[[143 148 116 117]
 [143 152 124 133]
 [130 115 126 142]
 [133 104 133 146]
 [118 124 108 136]
 [138 111 134 132]
 [101 131 141 128]
 [120 108 112 109]
 [134 112 150 118]
 [128 132 116 146]
 [138 137 119 137]]
|
[[116 117 143 148]
 [124 133 143 152]
 [126 142 130 115]
 [133 146 133 104]
 [108 136 118 124]
 [134 132 138 111]
 [141 128 101 131]
 [112 109 120 108]
 [150 118 134 112]
 [116 146 128 132]
 [119 137 138 137]]

[[137  98 121 129 125 129 123]
 [134 132 145 151 118 125 125]
 [115 116 111 142 118 142 116]
 [140 144 126 140 109 127 115]
 [123 145 127 109 133 140 130]
 [149 137 123 137 129 127 117]
 [125 142 127 124 143 139 118]
 [138 109 132 128 125 113 140]
 [124 119 111 143 124 132 128]]
|
[[129 123 137  98 121 129 125]
 [125 125 134 132 145 151 118]
 [142 116 115 116 111 142 118]
 [127 115 140 144 126 140 109]
 [140 130 123 145 127 109 133]
 [127 117 149 137 123 137 129]
 [139 118 125 142 127 124 143]
 [113 140 138 109 132 128 125]
 [132 128 124 119 111 143 124]]

[[130 112 107 130 111 140 138 113 119 132]
 [150 112 107 122 116 116 124 111 124 144]]
|
[[119 132 130 112 107 130 111 140 138 113]
 [124 144 150 112 107 122 116 116 124 111]]

[[112 119  99 118]
 [127 128 145  98]]
|
[[ 99 118 112 119]
 [145  98 127 128]]

[[115 121 125 150 127 116 129 147 102]
 [144 121 125 114 126 144 114 111 151]
 [142 132 139 130 135 144 132 118 124]
 [117 109 126 145 121 121 119 151 111]
 [119 145 138 126 138 122 147 138 110]
 [110 138 121 126 118 110 136 129 138]
 [115 132 137 120 139 121 140 148 113]
 [127 123 137 110 136 136 128 133 118]]
|
[[147 102 115 121 125 150 127 116 129]
 [111 151 144 121 125 114 126 144 114]
 [118 124 142 132 139 130 135 144 132]
 [151 111 117 109 126 145 121 121 119]
 [138 110 119 145 138 126 138 122 147]
 [129 138 110 138 121 126 118 110 136]
 [148 113 115 132 137 120 139 121 140]
 [133 118 127 123 137 110 136 136 128]]

[[117 150 133]
 [129 151 135]
 [121 144 130]
 [121 142 139]
 [129 154 131]
 [121 149 137]]
|
[[150 133 117]
 [151 135 129]
 [144 130 121]
 [142 139 121]
 [154 131 129]
 [149 137 121]]
---
[[146 110 126 114 132 120 109 115 104]
 [110 131 122 143 150 145 130 138 130]
 [122 148 143 122 130 131 150 133 153]
 [147 104 122 118 136 118 105 120 101]]
|
[[147 104 122 118 136 118 105 120 101]
 [146 110 126 114 132 120 109 115 104]
 [122 148 143 122 130 131 150 133 153]
 [110 131 122 143 150 145 130 138 130]]

[[112 149 134 119 112 121 110]
 [114 135 148 113 130 113 125]
 [143 117 125 143 129 125 130]
 [141 111 117 137 142 140 146]
 [130 118 119 125 145 142 152]
 [131 118 126 127 144 132 153]
 [120 131 143 120 132 115 135]
 [115 133 139 113 135 123 136]
 [126 127 147 125 130 110 124]]
|
[[143 117 125 143 129 125 130]
 [141 111 117 137 142 140 146]
 [131 118 126 127 144 132 153]
 [130 118 119 125 145 142 152]
 [126 127 147 125 130 110 124]
 [120 131 143 120 132 115 135]
 [115 133 139 113 135 123 136]
 [114 135 148 113 130 113 125]
 [112 149 134 119 112 121 110]]

[[116 121 127 141 137]
 [127 115 108 107 109]
 [115 124 118 133 139]
 [122 113 113 112 112]
 [124 105 110 117 108]
 [139 148 139 127 139]
 [104 110 113 137 138]
 [130 111 110 115 107]
 [111 119 127 141 136]
 [117 129 118 109 119]
 [132 135 145 145 136]]
|
[[139 148 139 127 139]
 [132 135 145 145 136]
 [130 111 110 115 107]
 [127 115 108 107 109]
 [124 105 110 117 108]
 [122 113 113 112 112]
 [117 129 118 109 119]
 [116 121 127 141 137]
 [115 124 118 133 139]
 [111 119 127 141 136]
 [104 110 113 137 138]]

[[100 118 152 134 123 103 121 102 119]
 [103 110 125 142 122 123 135 133 112]
 [152 147 126 154 121 131 103 122 123]
 [156 124 118 117 124 118  99 139 119]
 [143 141 136 151 139 153 146 126 109]
 [142 100 103 101 155 152 122 110 132]
 [107 115 145 106 110 117 151 119 114]]
|
[[156 124 118 117 124 118  99 139 119]
 [152 147 126 154 121 131 103 122 123]
 [143 141 136 151 139 153 146 126 109]
 [142 100 103 101 155 152 122 110 132]
 [107 115 145 106 110 117 151 119 114]
 [103 110 125 142 122 123 135 133 112]
 [100 118 152 134 123 103 121 102 119]]

[[ 99 130 126 155 153 150 130 138 130]
 [142 149 119 111 117 118 147 143 152]
 [156 129 114 115 117 115 112 120 121]
 [132 127 100 138 149 114 106 133 107]
 [112 117 144 135 115 106 112 104 135]
 [136 104 126 127 149 137 128 133 105]
 [134 128 115 140 116 127 137 133 111]]
|
[[156 129 114 115 117 115 112 120 121]
 [142 149 119 111 117 118 147 143 152]
 [136 104 126 127 149 137 128 133 105]
 [134 128 115 140 116 127 137 133 111]
 [132 127 100 138 149 114 106 133 107]
 [112 117 144 135 115 106 112 104 135]
 [ 99 130 126 155 153 150 130 138 130]]

[[150 138]
 [149 113]
 [114 111]
 [123 110]
 [141 147]
 [113 118]
 [139 111]
 [126 109]
 [152 134]]
|
[[152 134]
 [150 138]
 [149 113]
 [141 147]
 [139 111]
 [126 109]
 [123 110]
 [114 111]
 [113 118]]
